Below is a small trained network, with its code and all its weights. Each question gives an input and a class and asks what happens when units are switched off, that is, made to give their printed mean instead of their output.

import numpy as np


def w(rows, s, z=0):
    codes = np.array(rows[::2]) - 128.0
    scale = np.full(codes.shape[1], s)
    scale[-1] = z or s
    return codes * scale


def norm(h):
    return h / np.sqrt((h * h).mean(-1, keepdims=True) + 1e-5)


def f(y):
    return y / 2 * (1 + np.tanh(0.7978845608 * (y + 0.044715 * y**3)))


def log_softmax(a):
    a = a - a.max(-1, keepdims=True)
    return a - np.log(np.exp(a).sum(-1, keepdims=True))


def net(x, mask):
    res = np.array(x, float).reshape(1, 5) / 4 @ E
    u = 0
    for l in range(2):
        y = f(norm(res) @ A[l][:, :-1].T + A[l][:, -1])
        res = res + np.where(mask[u : u + 5], y, B[l][:, -1]) @ B[l][:, :-1]
        u += 5
    return log_softmax(norm(res)[-1] @ U[:, :-1].T + U[:, -1])


A, B = {}, {}
E = w([
[218,94,137,131,147,146,211,255],'x0',
[197,150,4,228,143,117,77,116],'x1',
[120,131,49,81,116,129,223,90],'x2',
[194,225,164,110,164,171,109,97],'x3',
[121,167,112,109,128,98,118,151],'x4',
],0.0075)
A[0] = w([
[45,29,78,139,125,102,117,182,99],'L0N1',
[215,236,193,121,130,215,131,81,41],'L0N2',
[180,117,131,125,184,90,162,236,116],'L0N3',
[140,117,203,168,93,140,2,196,5],'L0N4',
[115,24,108,103,16,88,74,177,22],'L0N5',
],0.0073,0.0029)
B[0] = w([
[182,200,102,65,146,252,9,110,224],'L0N1',
[86,95,10,27,67,132,7,225,222],'L0N2',
[194,86,205,126,28,175,101,61,252],'L0N3',
[104,252,88,89,199,246,245,2,193],'L0N4',
[94,109,40,48,165,137,87,189,186],'L0N5',
],0.0091,0.0045)
A[1] = w([
[33,150,115,138,112,89,83,75,82],'L1N1',
[71,114,214,44,128,127,128,155,22],'L1N2',
[156,127,58,145,102,130,134,107,44],'L1N3',
[108,156,106,66,122,157,211,92,249],'L1N4',
[151,148,115,253,115,134,57,148,92],'L1N5',
],0.011,0.0021)
B[1] = w([
[203,69,213,98,56,161,183,189,225],'L1N1',
[112,133,84,198,169,7,84,69,233],'L1N2',
[64,183,138,174,167,117,125,80,192],'L1N3',
[115,185,113,161,169,172,160,168,255],'L1N4',
[98,78,136,163,160,59,174,163,188],'L1N5',
],0.012,0.0064)
U = w([
[99,100,45,50,123,154,8,175,255],'0',
[104,110,133,200,180,36,112,107,167],'1',
[91,190,133,141,161,212,164,132,23],'2',
[189,61,189,88,68,139,133,149,49],'3',
],0.014,0.0008)

Each question gives the input, the list of numbers given to net, and the class t.
The units are the neurons (one row each of A and B). Each row of codes is followed by its name. A weight is (code - 128) times the scale printed after its matrix; where a second scale follows, it is the last column's (A, B and U).
mask holds one flag per neuron, layer by layer. A switched-off neuron (its flag False) gives its mean, the last column of its row in B, instead of its output. The means were averaged over made-up inputs and are rounded, as every weight is.
A unit's drop is (log p(t) with every unit on - log p(t) with that unit switched off) / (log p(t) with every unit on - log p(t) with every unit switched off).
The circuit of an input: a set's keep is (log p(t) with only the set's units on - log p(t) with every unit switched off) / (log p(t) with every unit on - log p(t) with every unit switched off). Starting from all 10 units, units are removed one at a time, each time the one whose removal leaves the highest keep (on an exact tie, the one counted first), for as long as the keep stays at least 0.8.
units of the circuit, in order: the units of the circuit, biggest drop first
k most important neurons: the k neurons with the biggest drops, biggest first
k most important neurons of layer l: the k neurons of layer l with the biggest drops, biggest first
input [2,2,-5,-1,-8], class 2: units of the circuit, in order -> (L0N4)
input [7,-7,7,8,0], class 0: 2 most important neurons of layer 0 -> (L0N2; L0N4)
input [6,-8,-2,-1,-5], class 1: 2 most important neurons -> (L1N2; L1N1)
input [-4,-7,4,6,-8], class 1: 3 most important neurons -> (L1N2; L0N1; L0N4)
input [7,3,-8,-1,-5], class 2: 3 most important neurons -> (L0N4; L1N1; L0N2)
input [-8,1,-1,7,3], class 3: units of the circuit, in order -> (L1N1; L0N1)
input [-8,1,1,-7,-7], class 3: 2 most important neurons -> (L1N1; L0N2)
input [6,1,5,7,-6], class 0: 2 most important neurons -> (L0N2; L1N1)
input [-2,7,-2,6,1], class 1: 2 most important neurons -> (L1N5; L0N1)
input [-5,6,1,7,-4], class 0: 2 most important neurons -> (L0N2; L1N2)
input [6,5,1,4,0], class 3: 3 most important neurons -> (L0N3; L1N2; L1N4)
input [-8,7,8,-6,5], class 2: units of the circuit, in order -> (L1N2; L1N3; L1N1)
input [-7,5,8,4,7], class 2: 3 most important neurons of layer 1 -> (L1N2; L1N1; L1N3)
input [3,6,6,2,7], class 1: 2 most important neurons -> (L0N4; L0N1)
input [7,0,4,-8,0], class 0: units of the circuit, in order -> (L0N1)
input [6,3,-8,-7,0], class 2: 3 most important neurons -> (L0N4; L0N2; L1N2)
input [4,2,3,-2,-5], class 3: 2 most important neurons -> (L0N3; L0N4)
input [-8,-7,1,5,2], class 3: 3 most important neurons of layer 1 -> (L1N1; L1N3; L1N5)
input [5,-6,4,4,-3], class 1: 2 most important neurons -> (L1N2; L0N4)
input [7,6,-3,-2,2], class 3: units of the circuit, in order -> (L0N3)
input [-8,7,-3,-4,2], class 3: 3 most important neurons of layer 1 -> (L1N1; L1N2; L1N4)
input [2,-7,1,-7,3], class 0: 2 most important neurons of layer 0 -> (L0N1; L0N5)
input [5,-5,-3,-5,4], class 0: 2 most important neurons of layer 0 -> (L0N1; L0N5)
input [-7,3,-8,0,8], class 2: 3 most important neurons of layer 0 -> (L0N4; L0N2; L0N3)
